Here is a tiny trained network, its code and every weight. The questions are about switching its units off for an input and a target symbol, where a switched-off unit gives its printed mean instead of its output.

import numpy as np


def w(rows, s, z=0):
    codes = np.array(rows[::2]) - 128.0
    scale = np.full(codes.shape[1], s)
    scale[-1] = z or s
    return codes * scale


def f(y):
    return y / 2 * (1 + np.tanh(0.7978845608 * (y + 0.044715 * y**3)))


def softmax(a):
    e = np.exp(a - a.max(-1, keepdims=True))
    return e / e.sum(-1, keepdims=True)


def log_softmax(a):
    a = a - a.max(-1, keepdims=True)
    return a - np.log(np.exp(a).sum(-1, keepdims=True))


def net(x, mask):
    ids = ['αγηθμφ'.index(c) for c in x.split()]
    T = len(ids)
    res = E[ids] + P[:T]
    u = 0
    for l in range(3):
        q, k, v = (res @ M[l].T for M in (Q, K, V))
        z = softmax(np.where(np.tri(T) > 0, q @ k.T / 4**0.5, -1e9)) @ v
        res = res + np.where(mask[u], z, O[l][:, -1]) @ O[l][:, :-1]
        u += 1
        y = f(res @ A[l][:, :-1].T + A[l][:, -1])
        res = res + np.where(mask[u : u + 4], y, B[l][:, -1]) @ B[l][:, :-1]
        u += 4
    return log_softmax(res[-1] @ U[:, :-1].T + U[:, -1])


Q, K, V, O, A, B = {}, {}, {}, {}, {}, {}
E = w([
[121,150,64,152,57,99,104],'α',
[139,134,165,80,145,189,124],'γ',
[220,2,34,95,116,166,209],'η',
[85,98,170,166,142,123,147],'θ',
[126,110,166,118,145,76,135],'μ',
[187,23,25,132,137,220,184],'φ',
],0.0077)
P = w([
[234,151,151,112,59,212,181],'0',
[150,84,137,70,78,176,93],'1',
[232,97,172,176,87,131,94],'2',
[58,116,67,65,124,134,178],'3',
[94,16,103,132,133,93,24],'4',
[117,165,50,186,179,68,245],'5',
[38,59,51,159,178,41,143],'6',
[191,125,78,253,191,63,132],'7',
],0.0044)
Q[0] = w([
[41,198,194,82,187,111,140],'L0H1',
[73,32,93,61,116,138,94],'L0H1',
[159,77,5,112,166,149,236],'L0H1',
[45,188,86,93,87,102,140],'L0H1',
],0.027)
K[0] = w([
[131,52,138,36,124,216,139],'L0H1',
[136,57,162,168,122,78,33],'L0H1',
[6,111,85,122,167,35,130],'L0H1',
[102,115,98,62,81,165,44],'L0H1',
],0.026)
V[0] = w([
[105,169,122,170,160,248,80],'L0H1',
[56,74,140,228,130,195,174],'L0H1',
[101,134,218,160,62,76,143],'L0H1',
[144,99,218,80,214,131,156],'L0H1',
],0.014)
O[0] = w([
[151,101,82,109,158,44,89,67],'L0H1',
[124,109,126,5,136,124,106,159],'L0H1',
[99,180,88,100,130,133,209,116],'L0H1',
[129,110,164,129,204,150,161,4],'L0H1',
],0.014,0.0044)
A[0] = w([
[57,109,172,154,244,150,157,213],'L0N1',
[62,118,156,186,133,172,130,27],'L0N2',
[77,104,74,146,106,118,89,118],'L0N3',
[64,209,227,58,110,155,125,250],'L0N4',
],0.011,0.0017)
B[0] = w([
[254,226,97,108,196,108,86,209],'L0N1',
[175,149,209,182,75,211,111,128],'L0N2',
[213,190,114,125,127,155,140,253],'L0N3',
[66,106,215,220,46,39,197,175],'L0N4',
],0.0078,0.0041)
Q[1] = w([
[149,103,133,100,223,130,247],'L1H1',
[92,143,159,122,227,129,152],'L1H1',
[166,109,151,138,154,104,154],'L1H1',
[132,180,123,88,168,104,84],'L1H1',
],0.013)
K[1] = w([
[63,95,250,172,148,98,136],'L1H1',
[122,128,199,80,176,128,138],'L1H1',
[90,99,127,157,147,85,153],'L1H1',
[108,149,106,115,204,188,126],'L1H1',
],0.015)
V[1] = w([
[54,135,121,138,195,111,107],'L1H1',
[145,116,132,121,101,107,134],'L1H1',
[119,124,158,143,120,72,105],'L1H1',
[172,149,30,80,148,254,174],'L1H1',
],0.005)
O[1] = w([
[247,194,252,61,75,135,114,1],'L1H1',
[94,145,99,147,157,155,131,164],'L1H1',
[138,187,137,82,149,175,127,119],'L1H1',
[88,7,148,235,66,37,91,186],'L1H1',
],0.003,0.0049)
A[1] = w([
[59,105,154,132,64,139,184,54],'L1N1',
[33,117,255,134,134,78,45,146],'L1N2',
[116,83,114,63,247,47,112,253],'L1N3',
[49,186,216,32,173,48,131,168],'L1N4',
],0.012,0.0017)
B[1] = w([
[148,109,106,127,127,131,49,167],'L1N1',
[134,165,69,62,159,219,224,194],'L1N2',
[187,130,100,12,72,142,86,253],'L1N3',
[199,75,223,219,2,122,149,201],'L1N4',
],0.0089,0.0053)
Q[2] = w([
[93,97,12,130,42,116,153],'L2H1',
[36,93,40,186,50,48,76],'L2H1',
[255,226,248,12,156,168,228],'L2H1',
[94,193,125,107,66,108,174],'L2H1',
],0.0097)
K[2] = w([
[37,175,83,116,125,102,90],'L2H1',
[80,215,118,171,62,129,53],'L2H1',
[150,35,180,1,242,128,175],'L2H1',
[153,146,153,90,193,182,75],'L2H1',
],0.011)
V[2] = w([
[120,10,205,122,223,199,69],'L2H1',
[107,113,143,131,136,164,102],'L2H1',
[113,198,56,144,81,132,82],'L2H1',
[74,253,82,148,59,140,57],'L2H1',
],0.0052)
O[2] = w([
[230,72,149,108,185,4,236,2],'L2H1',
[148,94,135,136,135,80,152,105],'L2H1',
[73,107,92,185,67,175,74,214],'L2H1',
[52,99,58,207,61,147,40,200],'L2H1',
],0.0037,0.0088)
A[2] = w([
[89,120,161,144,202,198,201,160],'L2N1',
[94,200,237,221,184,91,127,140],'L2N2',
[179,150,157,122,171,71,16,139],'L2N3',
[87,7,185,172,206,96,135,7],'L2N4',
],0.012,0.0012)
B[2] = w([
[141,159,125,190,176,119,167,253],'L2N1',
[11,154,142,61,138,45,123,199],'L2N2',
[148,138,156,173,148,84,43,219],'L2N3',
[129,121,176,97,49,118,166,152],'L2N4',
],0.013,0.0036)
U = w([
[53,101,88,191,100,159,94,254],'α',
[68,156,159,115,145,66,143,86],'γ',
[154,104,225,158,42,107,197,71],'η',
[130,137,73,6,150,154,159,76],'θ',
[168,159,119,190,198,151,195,150],'μ',
[178,134,156,146,167,84,68,60],'φ',
],0.0026,0.002)

Each question gives the input, a string of symbols that net reads in full, and the target symbol t.
The units are the heads (4 rows each of Q, K, V and O) and the neurons (one row each of A and B). Each row of codes is followed by its name. A weight is (code - 128) times the scale printed after its matrix; where a second scale follows, it is the last column's (O, A, B and U).
mask holds one flag per unit, layer by layer, with each layer's heads first. A switched-off unit (its flag False) gives its mean, the last column of its rows in O or B, instead of its output. The means were averaged over made-up inputs and are rounded, as every weight is.
A unit's drop is (log p(t) with every unit on - log p(t) with that unit switched off) / (log p(t) with every unit on - log p(t) with every unit switched off).
The circuit of an input: a set's keep is (log p(t) with only the set's units on - log p(t) with every unit switched off) / (log p(t) with every unit on - log p(t) with every unit switched off). Starting from the 12 units with the biggest drops (on a tie, the unit counted first), units are removed one at a time, each time the one whose removal leaves the highest keep (on an exact tie, the one counted first), for as long as the keep stays at least 0.8.
circuit, biggest first: the units of the circuit, biggest drop first
most important unit: the unit with the biggest drop
top k neurons: the k neurons with the biggest drops, biggest first
k most important neurons of layer l: the k neurons of layer l with the biggest drops, biggest first
input θ η μ γ η φ, target μ: circuit, biggest first => [L0H1 L2N1 L2H1]
input η φ φ, target φ: circuit, biggest first => [L0H1 L2N3 L2H1]
input θ γ α α φ θ θ γ, target η: circuit, biggest first => [L0H1 L1N4 L0N4]
input θ θ α μ, target η: circuit, biggest first => [L1N4 L0H1 L0N4]
input φ γ α φ φ θ α θ, target η: circuit, biggest first => [L0H1 L1N4 L0N4 L2H1]
input μ θ θ, target γ: top 4 neurons => [L2N2 L0N1 L1N3 L0N4]
input α γ η γ, target φ: most important unit => L0H1
input α θ α γ, target η: circuit, biggest first => [L1N4 L0H1 L0N4 L1H1]
input α η η μ μ θ φ θ, target η: circuit, biggest first => [L0H1 L1N4 L0N4 L1H1]
input γ θ α γ α μ, target φ: top 2 neurons => [L2N3 L0N1]
input η φ γ η, target η: 2 most important neurons of layer 0 => [L0N1 L0N3]
input μ γ η θ, target φ: top 4 neurons => [L0N1 L2N3 L1N2 L1N3]
input μ φ η μ θ γ, target γ: top 4 neurons => [L2N2 L0N4 L0N1 L1N3]
input η θ φ γ γ, target θ: most important unit => L1N2
input η θ θ, target μ: top 4 neurons => [L1N2 L2N1 L1N3 L0N3]
input θ μ η θ, target γ: top 2 neurons => [L0N1 L2N2]
input θ μ α θ γ φ, target θ: top 2 neurons => [L1N3 L0N4]
input α φ η η η θ γ, target μ: top 3 neurons => [L1N2 L2N1 L1N3]
input α θ η φ μ, target μ: top 2 neurons => [L1N2 L2N1]
input θ θ α μ α φ α θ, target θ: most important unit => L0H1
input θ α η μ η γ, target γ: top 2 neurons => [L2N2 L0N1]
input α α α μ η, target μ: top 2 neurons => [L2N1 L1N3]
input γ η γ η θ, target φ: 2 most important neurons of layer 0 => [L0N1 L0N4]
